Here is a tiny trained network, its code and every weight. The questions are about switching its units off for an input and a class, where a switched-off unit gives its printed mean instead of its output.

import numpy as np


def w(rows, s, z=0):
    codes = np.array(rows[::2]) - 128.0
    scale = np.full(codes.shape[1], s)
    scale[-1] = z or s
    return codes * scale


def norm(h):
    return h / np.sqrt((h * h).mean(-1, keepdims=True) + 1e-5)


def f(y):
    return y / 2 * (1 + np.tanh(0.7978845608 * (y + 0.044715 * y**3)))


def log_softmax(a):
    a = a - a.max(-1, keepdims=True)
    return a - np.log(np.exp(a).sum(-1, keepdims=True))


def net(x, mask):
    res = np.array(x, float).reshape(1, 3) / 4 @ E
    u = 0
    for l in range(2):
        y = f(norm(res) @ A[l][:, :-1].T + A[l][:, -1])
        res = res + np.where(mask[u : u + 12], y, B[l][:, -1]) @ B[l][:, :-1]
        u += 12
    return log_softmax(norm(res)[-1] @ U[:, :-1].T + U[:, -1])


A, B = {}, {}
E = w([
[125,125,164,156,205],'x0',
[96,213,138,213,160],'x1',
[90,116,9,167,105],'x2',
],0.012)
A[0] = w([
[135,2,120,122,188,128],'0.n0',
[84,118,126,94,58,86],'0.n1',
[107,125,89,124,161,97],'0.n2',
[119,157,87,123,171,110],'0.n3',
[100,162,134,145,175,243],'0.n4',
[118,94,135,36,110,84],'0.n5',
[118,109,111,102,95,108],'0.n6',
[174,137,131,78,93,92],'0.n7',
[116,116,138,130,78,6],'0.n8',
[148,93,124,97,130,60],'0.n9',
[94,79,134,164,160,137],'0.n10',
[155,174,147,66,170,100],'0.n11',
],0.014,0.0016)
B[0] = w([
[83,119,243,167,103,254],'0.n0',
[181,173,163,128,107,189],'0.n1',
[236,125,132,166,254,159],'0.n2',
[138,129,150,91,156,158],'0.n3',
[70,98,134,123,100,207],'0.n4',
[81,134,122,134,135,238],'0.n5',
[83,136,145,99,173,173],'0.n6',
[109,180,137,142,114,191],'0.n7',
[173,174,201,137,104,135],'0.n8',
[103,134,89,169,105,170],'0.n9',
[185,88,147,189,141,165],'0.n10',
[194,121,88,148,161,190],'0.n11',
],0.008,0.006)
A[1] = w([
[192,160,103,119,73,180],'1.n0',
[161,186,160,72,157,102],'1.n1',
[155,176,87,68,25,251],'1.n2',
[101,95,178,88,124,177],'1.n3',
[93,74,103,80,123,104],'1.n4',
[171,104,73,160,117,145],'1.n5',
[140,178,244,101,114,137],'1.n6',
[109,170,67,91,162,154],'1.n7',
[189,92,161,167,114,131],'1.n8',
[133,217,120,162,153,105],'1.n9',
[19,176,105,205,172,220],'1.n10',
[153,76,86,156,158,201],'1.n11',
],0.011,0.0027)
B[1] = w([
[138,122,195,195,213,157],'1.n0',
[196,19,110,134,136,158],'1.n1',
[123,168,193,194,214,212],'1.n2',
[97,144,87,106,125,180],'1.n3',
[125,113,75,56,110,135],'1.n4',
[214,17,130,103,162,141],'1.n5',
[133,107,2,111,115,254],'1.n6',
[182,112,152,93,123,138],'1.n7',
[150,179,142,247,134,154],'1.n8',
[70,60,132,109,83,172],'1.n9',
[136,111,154,29,76,233],'1.n10',
[208,171,139,146,142,156],'1.n11',
],0.0075,0.0086)
U = w([
[62,103,145,85,58,189],'0',
[252,78,83,129,124,8],'1',
[155,142,174,152,123,143],'2',
],0.013,0.0012)

Each question gives the input, the list of numbers given to net, and the class t.
The units are the neurons (one row each of A and B). Each row of codes is followed by its name. A weight is (code - 128) times the scale printed after its matrix; where a second scale follows, it is the last column's (A, B and U).
mask holds one flag per neuron, layer by layer. A switched-off neuron (its flag False) gives its mean, the last column of its row in B, instead of its output. The means were averaged over made-up inputs and are rounded, as every weight is.
A unit's drop is (log p(t) with every unit on - log p(t) with that unit switched off) / (log p(t) with every unit on - log p(t) with every unit switched off).
The circuit of an input: a set's keep is (log p(t) with only the set's units on - log p(t) with every unit switched off) / (log p(t) with every unit on - log p(t) with every unit switched off). Starting from the 12 units with the biggest drops (on a tie, the unit counted first), units are removed one at a time, each time the one whose removal leaves the highest keep (on an exact tie, the one counted first), for as long as the keep stays at least 0.8.
units of the circuit, in order: the units of the circuit, biggest drop first
k most important neurons: the k neurons with the biggest drops, biggest first
k most important neurons of layer l: the k neurons of layer l with the biggest drops, biggest first
input [8,-8,3], class 0: units of the circuit, in order => 0.n0
input [5,-7,-4], class 0: 2 most important neurons => 0.n0; 0.n2
input [-3,3,4], class 1: units of the circuit, in order => 0.n0; 1.n5
input [-5,-4,2], class 2: 2 most important neurons of layer 0 => 0.n1; 0.n4
input [-8,1,6], class 2: units of the circuit, in order => 1.n2; 1.n6; 0.n1
input [6,7,2], class 0: 2 most important neurons => 1.n10; 0.n4
input [-1,4,5], class 1: units of the circuit, in order => 0.n0; 1.n5
input [3,8,6], class 0: units of the circuit, in order => 1.n10; 1.n9
input [-2,-1,-3], class 1: 2 most important neurons => 1.n1; 1.n6
input [-8,-3,7], class 2: units of the circuit, in order => 1.n2; 0.n1; 1.n6
input [-7,-5,3], class 2: 3 most important neurons of layer 1 => 1.n2; 1.n0; 1.n10
input [7,-3,6], class 2: 2 most important neurons => 0.n0; 1.n6
input [4,-3,-6], class 1: 2 most important neurons => 1.n6; 0.n11
input [-8,4,5], class 2: 2 most important neurons => 1.n2; 1.n6
input [1,3,2], class 0: units of the circuit, in order => 1.n10
input [-7,-4,0], class 2: 2 most important neurons => 1.n2; 0.n1
input [5,-3,-7], class 1: 2 most important neurons of layer 1 => 1.n6; 1.n2
input [-5,-2,-2], class 2: 3 most important neurons => 1.n2; 0.n0; 0.n1
input [-2,-2,-5], class 1: 2 most important neurons of layer 1 => 1.n6; 1.n1
input [2,-6,-4], class 0: 2 most important neurons => 0.n0; 0.n5
